Below are the code and all the weights of a small trained network. Each question names an input and a class and asks about switching units off, where a switched-off unit gives its printed mean instead of its output.

import numpy as np


def w(rows, s, z=0):
    codes = np.array(rows[::2]) - 128.0
    scale = np.full(codes.shape[1], s)
    scale[-1] = z or s
    return codes * scale


def norm(h):
    return h / np.sqrt((h * h).mean(-1, keepdims=True) + 1e-5)


def f(y):
    return y / 2 * (1 + np.tanh(0.7978845608 * (y + 0.044715 * y**3)))


def log_softmax(a):
    a = a - a.max(-1, keepdims=True)
    return a - np.log(np.exp(a).sum(-1, keepdims=True))


def net(x, mask):
    res = np.array(x, float).reshape(1, 3) / 4 @ E
    u = 0
    for l in range(2):
        y = f(norm(res) @ A[l][:, :-1].T + A[l][:, -1])
        res = res + np.where(mask[u : u + 14], y, B[l][:, -1]) @ B[l][:, :-1]
        u += 14
    return log_softmax(norm(res)[-1] @ U[:, :-1].T + U[:, -1])


A, B = {}, {}
E = w([
[171,168,10,39,206,83],'x0',
[29,74,77,128,110,86],'x1',
[127,253,94,214,84,36],'x2',
],0.0017)
A[0] = w([
[143,118,128,124,123,115,117],'L0N1',
[70,152,67,129,110,77,28],'L0N2',
[92,32,213,138,123,218,108],'L0N3',
[167,66,66,3,189,150,84],'L0N4',
[70,63,135,116,107,123,17],'L0N5',
[60,92,100,131,117,112,125],'L0N6',
[162,107,169,107,157,178,51],'L0N7',
[165,119,193,103,142,204,38],'L0N8',
[101,173,55,122,141,84,56],'L0N9',
[73,121,92,124,115,114,104],'L0N10',
[185,178,136,146,124,107,123],'L0N11',
[120,156,177,205,58,80,72],'L0N12',
[125,138,129,125,123,127,131],'L0N13',
[122,144,151,219,58,79,3],'L0N14',
],0.004,0.0019)
B[0] = w([
[128,126,142,138,130,127,124],'L0N1',
[110,78,200,165,105,81,136],'L0N2',
[208,152,70,82,105,2,253],'L0N3',
[41,157,197,191,135,210,248],'L0N4',
[114,102,74,95,100,176,128],'L0N5',
[76,75,103,107,121,108,153],'L0N6',
[119,168,164,183,85,110,142],'L0N7',
[135,174,185,209,85,92,157],'L0N8',
[137,107,187,170,163,51,151],'L0N9',
[79,79,145,127,106,90,135],'L0N10',
[175,104,91,70,192,153,148],'L0N11',
[91,117,125,87,199,232,163],'L0N12',
[134,113,128,135,139,128,129],'L0N13',
[75,99,151,87,175,204,142],'L0N14',
],0.0032,0.0025)
A[1] = w([
[162,190,158,153,210,167,145],'L1N1',
[219,163,141,119,70,103,126],'L1N2',
[50,88,135,146,130,162,112],'L1N3',
[163,145,169,135,135,226,115],'L1N4',
[128,28,71,96,33,96,2],'L1N5',
[125,59,97,128,107,44,117],'L1N6',
[189,133,164,136,75,134,116],'L1N7',
[153,170,160,136,156,253,84],'L1N8',
[84,86,145,145,68,148,113],'L1N9',
[162,167,138,161,179,106,97],'L1N10',
[120,71,102,132,88,70,97],'L1N11',
[41,131,44,180,146,145,131],'L1N12',
[250,165,116,125,113,93,128],'L1N13',
[60,124,73,77,167,154,124],'L1N14',
],0.0048,0.0042)
B[1] = w([
[174,136,42,97,90,74,252],'L1N1',
[28,75,179,110,125,194,201],'L1N2',
[136,64,158,75,64,154,177],'L1N3',
[104,156,108,173,192,37,201],'L1N4',
[189,185,57,45,108,126,164],'L1N5',
[197,230,82,190,194,139,203],'L1N6',
[53,113,146,143,164,119,158],'L1N7',
[155,197,104,242,204,1,218],'L1N8',
[157,118,98,80,134,158,153],'L1N9',
[188,132,94,112,112,157,146],'L1N10',
[196,180,106,145,198,125,163],'L1N11',
[121,90,233,142,112,209,192],'L1N12',
[68,22,185,85,55,239,229],'L1N13',
[86,125,235,169,77,145,184],'L1N14',
],0.0036,0.0024)
U = w([
[46,35,255,120,82,199,211],'0',
[147,209,125,235,212,17,144],'1',
[230,118,31,4,75,161,1],'2',
],0.0084,0.0013)

Each question gives the input, the list of numbers given to net, and the class t.
The units are the neurons (one row each of A and B). Each row of codes is followed by its name. A weight is (code - 128) times the scale printed after its matrix; where a second scale follows, it is the last column's (A, B and U).
mask holds one flag per neuron, layer by layer. A switched-off neuron (its flag False) gives its mean, the last column of its row in B, instead of its output. The means were averaged over made-up inputs and are rounded, as every weight is.
A unit's drop is (log p(t) with every unit on - log p(t) with that unit switched off) / (log p(t) with every unit on - log p(t) with every unit switched off).
The circuit of an input: a set's keep is (log p(t) with only the set's units on - log p(t) with every unit switched off) / (log p(t) with every unit on - log p(t) with every unit switched off). Starting from the 12 units with the biggest drops (on a tie, the unit counted first), units are removed one at a time, each time the one whose removal leaves the highest keep (on an exact tie, the one counted first), for as long as the keep stays at least 0.8.
circuit, biggest first: the units of the circuit, biggest drop first
most important unit: the unit with the biggest drop
top k neurons: the k neurons with the biggest drops, biggest first
k most important neurons of layer l: the k neurons of layer l with the biggest drops, biggest first
drop of u: that unit's drop, to one decimal
input [7,0,2], class 2: top 3 neurons : [L1N8, L1N4, L1N10]
input [7,-4,-8], class 1: most important unit : L0N4
input [1,-8,1], class 2: top 2 neurons : [L1N1, L0N4]
input [7,-8,-1], class 1: circuit, biggest first : [L0N3, L1N8]
input [0,-2,0], class 0: top 2 neurons : [L0N4, L1N13]
input [-1,6,8], class 0: 2 most important neurons of layer 0 : [L0N3, L0N12]
input [5,8,0], class 0: top 3 neurons : [L0N3, L0N4, L1N12]
input [7,-1,4], class 2: top 3 neurons : [L1N8, L1N13, L1N4]
input [8,-3,-1], class 1: circuit, biggest first : [L0N4, L1N8]
input [1,-7,-2], class 1: 4 most important neurons of layer 1 : [L1N8, L1N4, L1N1, L1N12]
input [1,0,1], class 2: 2 most important neurons of layer 0 : [L0N11, L0N6]
input [5,-7,3], class 2: 2 most important neurons of layer 1 : [L1N13, L1N1]
input [-7,4,-1], class 2: top 2 neurons : [L0N3, L0N4]
input [-2,4,-7], class 2: most important unit : L0N3
input [8,8,-2], class 0: top 2 neurons : [L0N4, L0N3]
input [2,0,-7], class 1: top 2 neurons : [L0N4, L1N8]
input [8,-2,-5], class 1: drop of L0N4 : 0.9
input [-3,8,4], class 0: drop of L1N1 : 0.0
input [1,-2,5], class 2: drop of L0N4 : 0.8
input [2,-4,-7], class 1: drop of L0N4 : 1.6
input [8,-5,7], class 2: most important unit : L1N13
